Each row has a class, written after it.
602 -552 432 -320 552 159 16 34 -178 -44 341 -384 97 -10 -212 156 -24 96
 -100 -126 -271 -268 276 -13 574 182 -299 -123 -208 50 -454 -145 223
 -151 -217 -82 -575 183 -71 => Z251
198 542 -263 -174 -52 240 -118 228 148 135 48 32 -35 128 11 181 209 -44
 115 -5 285 -222 372 -71 132 298 30 108 -110 695 47 4 243 95 46 -28 211
 61 -263 => Z251
169 502 -345 -161 -102 156 -89 290 -31 111 105 -62 -157 110 4 163 57 -66
 180 -27 360 -79 357 -115 101 227 49 125 -128 860 86 19 172 183 160 -46
 57 174 -152 => Z654
-16 509 305 112 -146 -252 9 101 107 -117 230 -25 181 -68 -529 93 -22 -8
 -54 50 -439 294 -54 -120 12 133 -45 149 50 297 -77 54 226 -235 212 193
 -97 -89 183 => Z898
309 -292 92 -95 -404 29 35 -412 120 -49 77 214 344 57 87 -221 -163 4 266
 34 -676 9 -286 -24 -505 -243 75 -198 -47 232 85 -311 109 -121 -174 154
 -6 -411 -268 => Z857
148 165 -304 -202 -357 85 -121 21 -154 -265 122 -86 205 -94 218 39 -91
 278 135 35 557 -477 179 -146 -160 -10 -337 8 27 98 -174 28 100 -119 40
 41 165 -321 106 => Z554
-198 162 33 -68 190 -135 -135 73 -13 231 314 -14 -13 32 -123 2 136 -52
 -194 74 -287 6 120 79 284 98 -84 -230 -50 130 -176 -178 64 -183 -140
 -96 -280 39 154 => Z348
-1 84 -85 3 270 -48 57 -218 367 167 -221 55 -73 -96 111 -10 202 -135
 -181 -34 74 17 -13 144 -48 127 191 152 -198 28 90 54 -133 64 -84 78 28
 122 -70 => Z554
-80 63 -112 -81 315 329 -115 -257 530 158 -195 121 -84 -76 294 222 670
 -3 -84 -66 521 -286 396 330 -425 -50 4 -227 -130 53 101 235 -142 10
 -289 352 66 269 -344 => Z348
-98 265 98 -57 65 -106 -136 -5 105 51 188 18 185 -92 -87 23 72 -191 -114
 142 -265 -69 -6 -76 371 212 -26 -55 -47 78 -146 -122 149 -115 -125 -172
 -49 -51 41 => Z66
-40 189 -22 -148 134 -86 -181 68 32 81 307 60 243 24 -47 -29 77 -51 -134
 34 -430 -121 59 -153 345 199 -198 -169 -118 97 -135 -372 108 -268 -191
 -194 -219 -187 152 => Z251
-205 187 33 -84 58 -157 -200 -67 -58 208 201 20 244 13 -87 -79 25 -59
 -195 80 -382 56 -33 -5 260 93 -29 -204 8 -34 -130 -228 12 -202 -116
 -117 -161 -195 123 => Z42
26 275 -139 131 99 -191 -52 -250 372 284 -115 15 177 48 161 -131 334
 -135 -334 -187 -36 11 -127 4 -42 300 59 230 -213 170 163 -198 -3 -167
 -54 114 -51 -85 -94 => Z287
-164 219 -60 -97 116 -62 -42 87 107 28 264 -25 -32 -107 -75 40 73 -165
 -60 194 -200 -25 215 -80 140 29 -48 -184 -16 239 -166 -133 85 -124 -44
 -88 -117 0 61 => Z654
231 -104 -74 -155 383 123 206 -212 78 102 -142 -13 -155 -217 78 77 119
 -97 22 -133 310 76 123 84 -187 96 145 262 -285 433 121 4 -76 19 147 205
 -278 172 -153 => Z857
184 54 -205 -138 -306 31 -91 -104 -261 -304 165 -141 60 -157 248 -33 -24
 241 96 15 447 -547 43 -94 -124 -153 -289 13 37 -107 -36 8 190 -262 -40
 50 87 -314 176 => Z66
96 458 -122 -185 114 152 -114 219 -17 175 36 17 -201 157 8 197 158 -59
 142 44 265 -188 403 -55 48 225 6 96 -94 486 87 8 246 40 -72 1 250 197
 -193 => Z287
2 528 230 278 -99 -88 140 171 298 -79 261 117 -114 -88 -596 123 218 -68
 -134 120 -452 190 173 -2 2 146 -38 122 71 273 -75 69 233 -260 323 176
 -61 -17 5 => Z251
213 79 -320 -147 -306 182 -12 139 -104 -317 210 1 241 -174 112 97 -62
 122 179 37 375 -436 30 -165 -61 79 -346 68 -53 127 -92 -153 122 -115
 116 -74 4 -250 148 => Z857
73 516 -161 -191 92 188 -111 208 114 188 -6 73 -115 92 -1 229 121 -41 94
 47 310 -148 470 -24 -3 195 49 68 -49 519 39 80 144 42 -31 13 239 126
 -237 => Z554
70 124 -109 39 240 -58 39 -288 292 190 -264 75 -26 -50 130 -47 183 -138
 -186 -89 33 23 6 121 -41 227 128 155 -256 48 138 29 -108 40 -6 163 90
 40 -181 => Z287
-265 217 126 -137 281 -248 -205 -6 -32 82 145 82 282 -45 -247 57 70 -62
 -121 224 -298 -10 -130 -42 313 56 37 -223 29 -172 -55 -219 -36 -93 -218
 -166 57 -4 58 => Z251
11 188 -188 -173 -327 130 -129 -244 -157 -90 20 -219 156 -165 234 48
 -124 12 -107 -136 555 -423 160 -16 69 13 -183 63 32 -153 -164 175 72
 -143 -21 48 7 -329 92 => Z348
214 146 -350 -156 -369 158 -76 -37 -81 -206 147 -171 253 -78 206 -10 6
 197 18 -101 509 -466 169 -114 -4 148 -294 115 -26 160 -158 -10 80 -146
 118 -6 19 -310 151 => Z300
120 28 -133 -70 358 -48 55 -219 271 222 -218 98 92 -59 73 22 197 -158
 -104 -32 48 80 -138 181 -105 208 228 179 -210 156 179 -68 -155 62 -95
 140 -74 249 -86 => Z857
-85 595 228 170 -75 -146 46 232 176 -72 274 59 -62 -48 -494 133 232 62
 -141 142 -220 142 168 79 -15 77 -43 35 100 221 -56 86 274 -310 232 196
 3 8 61 => Z66
289 -155 56 26 -353 138 59 -410 269 -87 153 -4 85 127 -17 -139 169 36
 219 -126 -349 -85 93 -81 -449 -98 -33 -50 -64 374 -30 -117 121 -204 -29
 273 -88 -308 -167 => Z564
368 -267 60 15 -307 133 76 -391 284 -80 91 53 128 52 -20 -128 84 -18 205
 -85 -532 -5 -54 -44 -434 -158 37 -73 -113 219 -56 -164 41 -117 -32 184
 -92 -205 -239 => Z348
206 489 -222 -149 -122 86 -59 205 60 107 27 -23 -24 19 -16 199 27 -109
 122 5 285 -91 202 -115 43 198 55 166 -49 660 39 21 217 71 146 -14 189
 67 -274 => Z898
-276 218 148 -135 120 -174 -126 46 -182 157 145 -101 -59 -51 -112 -82 -9
 -44 -139 150 -224 107 57 -41 417 145 -26 -64 31 78 -236 -95 -14 -91 -3
 -179 -84 -168 315 => Z857
137 432 -100 -41 138 380 88 293 182 148 24 165 -223 17 2 103 -38 -89 261
 79 458 -37 496 -63 -179 285 88 165 -68 810 84 130 131 -16 261 27 92 41
 -239 => Z42
185 147 -250 -205 -348 128 -104 -48 -230 -266 129 -123 248 -174 150 53
 -59 204 49 -18 517 -454 106 -110 0 20 -265 89 -19 -20 -143 11 111 -195
 102 -8 66 -362 122 => Z66
293 -188 23 89 -328 184 54 -369 397 74 89 128 189 91 -79 -129 67 -162
 186 -90 -589 100 -31 24 -381 -73 96 -126 -63 277 -94 -162 -22 -121 45
 200 -169 -218 -264 => Z348
160 446 -280 -153 -21 269 -112 278 69 206 19 -5 -137 75 44 227 180 -87
 77 -30 361 -185 300 -18 177 258 6 52 -64 522 95 31 161 126 43 -83 170
 152 -184 => Z857
156 126 -289 -294 0 185 -87 -27 -179 -89 94 -2 235 -45 309 -16 -51 203
 59 -71 461 -518 269 -149 -88 177 -330 62 -28 119 -69 -143 7 -303 -60 44
 41 -367 30 => Z300
230 399 -235 -159 217 273 18 216 91 157 -77 14 -117 -28 15 229 145 -210
 84 20 438 -25 427 8 -153 242 156 219 -140 691 131 111 182 162 17 82 165
 211 -314 => Z42
-104 542 269 98 -93 -202 56 148 91 -159 238 90 12 -55 -429 97 100 62 -81
 74 -275 288 143 -49 -59 102 27 173 50 374 18 103 239 -195 192 185 -71
 -26 101 => Z42
-16 481 260 245 -293 -220 73 100 227 -130 260 25 74 -92 -583 86 146 34
 -102 100 -592 324 25 -99 0 -10 -63 158 86 105 -155 94 234 -282 294 177
 -104 -119 203 => Z564
350 -157 -124 36 -427 51 152 -347 323 62 183 96 -129 79 -132 -140 -214
 -176 237 47 -498 -16 16 -32 -501 -254 144 -95 -39 490 -35 -123 -57 -140
 -19 274 -147 -222 -243 => Z654
187 599 -169 -208 76 197 -157 288 162 287 35 39 -136 197 74 157 135 -138
 79 57 213 -265 346 -23 156 385 29 15 -29 621 73 1 238 6 -141 -52 319
 121 -318 => Z661
25 332 90 -145 131 236 -166 220 7 118 -41 -1 -139 113 -11 228 120 18 203
 44 440 -70 472 -77 111 182 76 53 21 398 33 310 183 133 -13 61 290 129
 -171 => Z922
84 42 -191 75 353 -16 167 -130 384 213 -134 136 -179 -102 -15 9 382 -120
 -122 -101 0 103 -7 226 -234 27 167 160 -252 212 88 -134 -186 -29 100
 168 -280 251 -157 => Z554
29 131 -280 18 248 -20 18 -179 286 312 -124 71 -1 -93 77 102 175 -221
 -184 -156 57 31 29 51 14 187 118 263 -298 296 162 -76 -105 -12 12 151
 -246 118 -78 => Z898
74 485 -198 -161 76 170 -111 245 96 174 -30 145 -69 71 -23 241 -26 -136
 151 142 286 -87 364 -90 -26 193 92 45 -77 575 107 30 97 148 -21 -52 280
 164 -371 => Z922
30 124 -202 125 389 15 39 -182 340 227 -152 203 -53 -62 128 -9 344 -202
 -97 -65 11 -36 14 83 -121 248 99 150 -232 166 182 -91 -116 -16 -35 140
 -54 160 -221 => Z348
114 479 -196 -148 -65 123 -93 239 -50 164 87 41 -42 79 -18 139 16 0 118
 42 251 -66 294 -70 -77 175 13 83 -64 661 78 -43 197 -13 90 11 85 65
 -202 => Z661
-19 585 -175 38 -95 58 -103 243 10 83 87 38 -42 63 -53 112 102 -69 154
 34 304 -78 237 -124 21 163 36 114 32 591 146 63 241 65 117 -31 137 122
 -126 => Z287
48 486 -95 -261 -447 -160 -159 -54 -373 -283 202 -336 192 -62 84 -7 28
 469 -39 -34 583 -324 347 -107 -97 -132 -275 171 97 271 -303 63 305 -344
 250 271 67 -553 165 => Z42
-80 155 183 -187 258 -149 -138 43 -265 120 310 43 44 66 -84 -56 -210
 -183 108 195 -313 -98 38 -135 90 152 -126 -178 -80 183 -67 -366 258
 -231 -291 -138 -105 -21 85 => Z287
116 56 -26 107 -133 -58 -10 74 100 12 340 -74 -24 -106 -118 -25 82 -138
 -70 40 -313 53 -7 -90 320 157 -158 -19 -82 263 -249 -148 150 -95 171
 -201 -434 30 178 => Z564
336 19 -550 -367 -457 211 -107 -57 -305 -178 19 -227 274 -174 291 77
 -210 204 13 -194 794 -349 134 -36 -6 37 -204 166 -104 142 -233 84 -80
 -3 177 39 -181 -304 160 => Z661
-15 176 126 65 -13 -209 -109 28 81 151 342 -98 20 -12 -101 -61 52 -169
 -143 78 -361 0 4 -76 337 217 -117 -52 -23 261 -206 -170 261 -171 -38
 -123 -266 -27 186 => Z554
84 -33 -109 -8 307 -105 119 -208 173 182 -242 92 -80 -107 159 18 34 -211
 -91 -43 116 52 9 130 -121 78 160 249 -273 189 138 -36 -74 103 -67 156
 -82 185 -165 => Z857
50 165 -325 -78 -386 66 -65 -29 -201 -247 206 -99 181 -179 171 -14 -111
 140 61 62 562 -395 151 -129 -175 -33 -236 68 93 116 -149 -8 71 -218 209
 57 -53 -379 162 => Z654
251 41 -105 148 213 -53 58 -222 431 132 -210 37 -76 -56 156 -53 206 -229
 -148 -112 -43 -102 -25 38 12 259 83 271 -317 83 66 -15 -56 32 -84 34
 -45 199 -176 => Z661
494 -468 73 113 -153 279 132 -334 351 87 47 39 47 46 -71 -93 -262 -350
 288 -79 -401 -27 -127 84 -501 -137 56 -153 -128 159 -39 -155 -11 -83
 -116 240 -344 16 -261 => Z661
-160 226 117 -79 78 -166 -145 -12 120 81 257 -30 25 -12 -37 -20 212 -78
 -169 58 -245 -47 108 -81 387 254 -100 -113 -92 205 -115 -113 131 -150
 -111 -127 -51 -120 118 => Z922
335 -73 166 -21 -284 69 69 -449 272 -192 116 112 318 -79 -112 -101 255
 33 243 -41 -600 -67 -101 -46 -673 -292 12 38 -183 322 121 -267 164 -273
 -97 282 -68 -330 -214 => Z42
-140 379 265 155 -175 -194 52 -33 102 30 122 152 -82 -1 -184 23 -206
 -147 -95 71 -242 234 191 -55 121 240 76 270 21 322 9 124 182 -144 206
 84 -71 -100 32 => Z922
121 23 -187 -4 326 -66 121 -201 242 208 -302 54 -138 -14 187 -23 21 -220
 -77 -168 197 31 14 81 -51 169 156 253 -302 207 163 48 -126 152 -79 197
 -34 194 -220 => Z287
185 175 -328 -153 -394 119 -88 5 -131 -299 162 -50 331 -134 126 3 -67
 292 57 32 478 -444 -1 -157 -98 35 -283 24 61 -1 -126 -45 110 -208 165
 35 89 -437 120 => Z251
177 510 -206 -215 -1 184 -120 226 88 147 33 -62 -29 172 49 143 164 -80
 155 -79 253 -145 347 -108 57 272 0 89 -153 721 87 -29 210 78 -9 11 185
 99 -222 => Z654
-64 590 222 129 -110 -195 37 112 196 -61 301 7 -55 -16 -461 55 396 161
 -212 48 -400 157 201 44 -39 76 -50 58 54 234 -41 48 298 -364 204 217 15
 -77 141 => Z300
160 88 -95 134 260 -104 60 -276 261 262 -141 111 -197 -12 217 -124 269
 -173 -84 40 -57 -37 78 47 -142 234 88 254 -160 158 63 -53 52 -147 11
 160 20 56 -133 => Z564
-240 328 82 -49 134 -153 -76 86 153 121 256 42 118 -60 -185 25 73 -120
 -173 138 -339 75 66 8 250 106 -55 -208 3 118 -190 -145 93 -194 -31 -28
 -107 -112 50 => Z348
17 423 382 284 -42 -261 84 133 196 -281 223 52 -136 -68 -511 132 287 46
 -62 107 -330 125 20 24 -106 83 -54 59 -1 22 113 124 329 -200 148 159
 161 202 57 => Z661
-168 347 -30 -292 146 -240 -199 23 77 144 260 -18 163 12 -38 65 5 0 -176
 78 -128 -48 256 -124 405 165 -29 -84 -75 323 -228 -134 52 -155 -198 -86
 -125 -137 123 => Z554
229 119 -176 -140 -318 104 -58 -96 -108 -270 96 -183 197 -177 227 -37
 -12 237 104 -53 476 -441 91 -162 -135 29 -316 122 17 98 -121 71 144
 -194 97 60 78 -373 183 => Z554
217 504 -106 -136 69 176 -168 210 -11 219 68 -25 -124 140 -44 128 183
 -43 116 27 286 -192 317 7 44 247 1 35 -99 589 65 -20 263 4 8 -20 149
 133 -168 => Z251
7 258 -43 87 21 -34 -23 105 137 156 279 -38 20 -71 -187 7 202 -136 -143
 -43 -196 8 151 -64 235 184 -127 42 -109 332 -301 -195 158 -185 161 -100
 -430 -5 32 => Z554
98 475 -219 -92 -48 164 -103 262 179 185 148 81 -81 194 -27 134 157 -45
 128 37 129 -127 383 -67 -27 222 57 15 0 675 15 -27 224 -50 22 34 165 -9
 -186 => Z898
349 -294 123 29 -293 158 125 -306 395 -54 99 67 89 -2 -122 -5 71 -140
 210 -22 -555 33 47 -20 -406 -236 73 -58 -89 234 -78 -97 83 -86 -91 192
 -124 -97 -203 => Z857
104 577 282 249 -246 -151 -70 141 285 59 274 104 186 109 -382 30 32 -67
 -153 23 -402 146 71 -22 226 378 -40 138 11 326 -78 1 341 -303 223 110
 -52 -172 26 => Z66
-340 440 0 -31 -59 -256 -130 145 159 -6 278 28 179 -79 -228 121 323 -34
 -60 68 -291 195 45 -100 232 78 -72 -95 -35 417 -37 -121 113 -80 107 -21
 -74 -19 188 => Z898
-131 137 -237 -50 116 -68 11 -250 187 208 -324 126 -15 -79 221 -14 -9
 -152 -103 -41 179 77 7 198 12 -3 339 173 -102 101 117 114 -224 164 44
 108 29 -23 -133 => Z898
128 447 -337 -205 386 356 -75 458 190 255 105 221 -102 43 -222 371 283
 -139 199 140 238 -71 377 -46 -109 177 71 -23 -105 548 50 -115 22 44 -57
 -18 -29 433 -275 => Z287
253 559 -217 -248 -102 147 -144 172 61 164 42 -88 55 113 92 144 -140
 -116 173 -83 298 -72 376 -236 15 287 -72 171 -120 899 49 18 189 41 -7
 75 42 15 -151 => Z287
-179 191 92 -104 54 -133 -118 -72 26 205 177 -41 123 -46 -144 -7 -60
 -204 -81 71 -305 130 97 -98 376 113 -5 -22 -22 204 -269 -107 -16 -114
 -27 -79 -273 -171 144 => Z564
-21 339 306 361 -98 -185 119 178 297 -206 183 170 -65 -30 -519 154 101
 -18 -6 229 -286 176 119 -37 -123 51 -23 129 84 -7 -107 145 244 -142 231
 189 123 75 -30 => Z564
198 459 -151 -66 -81 116 -87 294 122 136 79 -47 -146 42 -21 174 6 -149
 192 94 286 -84 148 -96 74 251 10 61 -11 681 40 66 229 108 139 -63 171
 199 -151 => Z898
-190 327 84 -118 146 -105 -185 7 22 211 240 -19 109 32 -77 -26 203 -19
 -178 53 -330 -42 145 -48 381 297 -160 -163 -35 137 -98 -184 100 -251
 -62 -106 -28 -116 159 => Z300
-93 428 317 232 -237 -327 131 129 100 -278 199 63 -54 -74 -412 103 61
 -58 65 165 -283 269 75 -116 -93 61 20 295 33 341 30 134 342 -71 295 206
 130 58 86 => Z654
217 -328 -22 26 -345 194 192 -301 461 -68 124 -23 11 92 -140 -167 -100
 -242 202 -58 -709 131 111 13 -548 -394 113 -290 -2 225 -166 -173 -66
 -109 -166 205 -187 -249 -84 => Z857
-136 182 190 -54 20 -210 -109 21 -37 8 273 -69 130 -52 -128 -42 -31 -94
 -54 117 -315 23 16 -121 229 64 -118 -131 17 105 -152 -166 156 -172 -74
 -140 -104 -46 166 => Z300
191 378 -161 -94 -3 186 -33 257 36 102 67 23 -180 49 -18 186 148 -77 115
 38 246 -143 236 -28 16 209 -6 29 -47 550 142 -21 218 86 53 -66 203 179
 -238 => Z857
-209 267 143 -175 126 -180 -204 -27 2 263 237 -51 96 31 -129 -38 -61
 -138 -185 51 -413 61 124 -11 369 81 -21 -235 -14 126 -204 -153 27 -239
 -215 -72 -232 -165 142 => Z661
-20 288 70 -131 137 -76 -57 120 101 135 314 -99 105 8 -131 -44 -23 -191
 -45 38 -206 -15 67 -71 160 179 -158 -156 -36 389 -216 -230 185 -257
 -107 30 -275 -123 111 => Z287
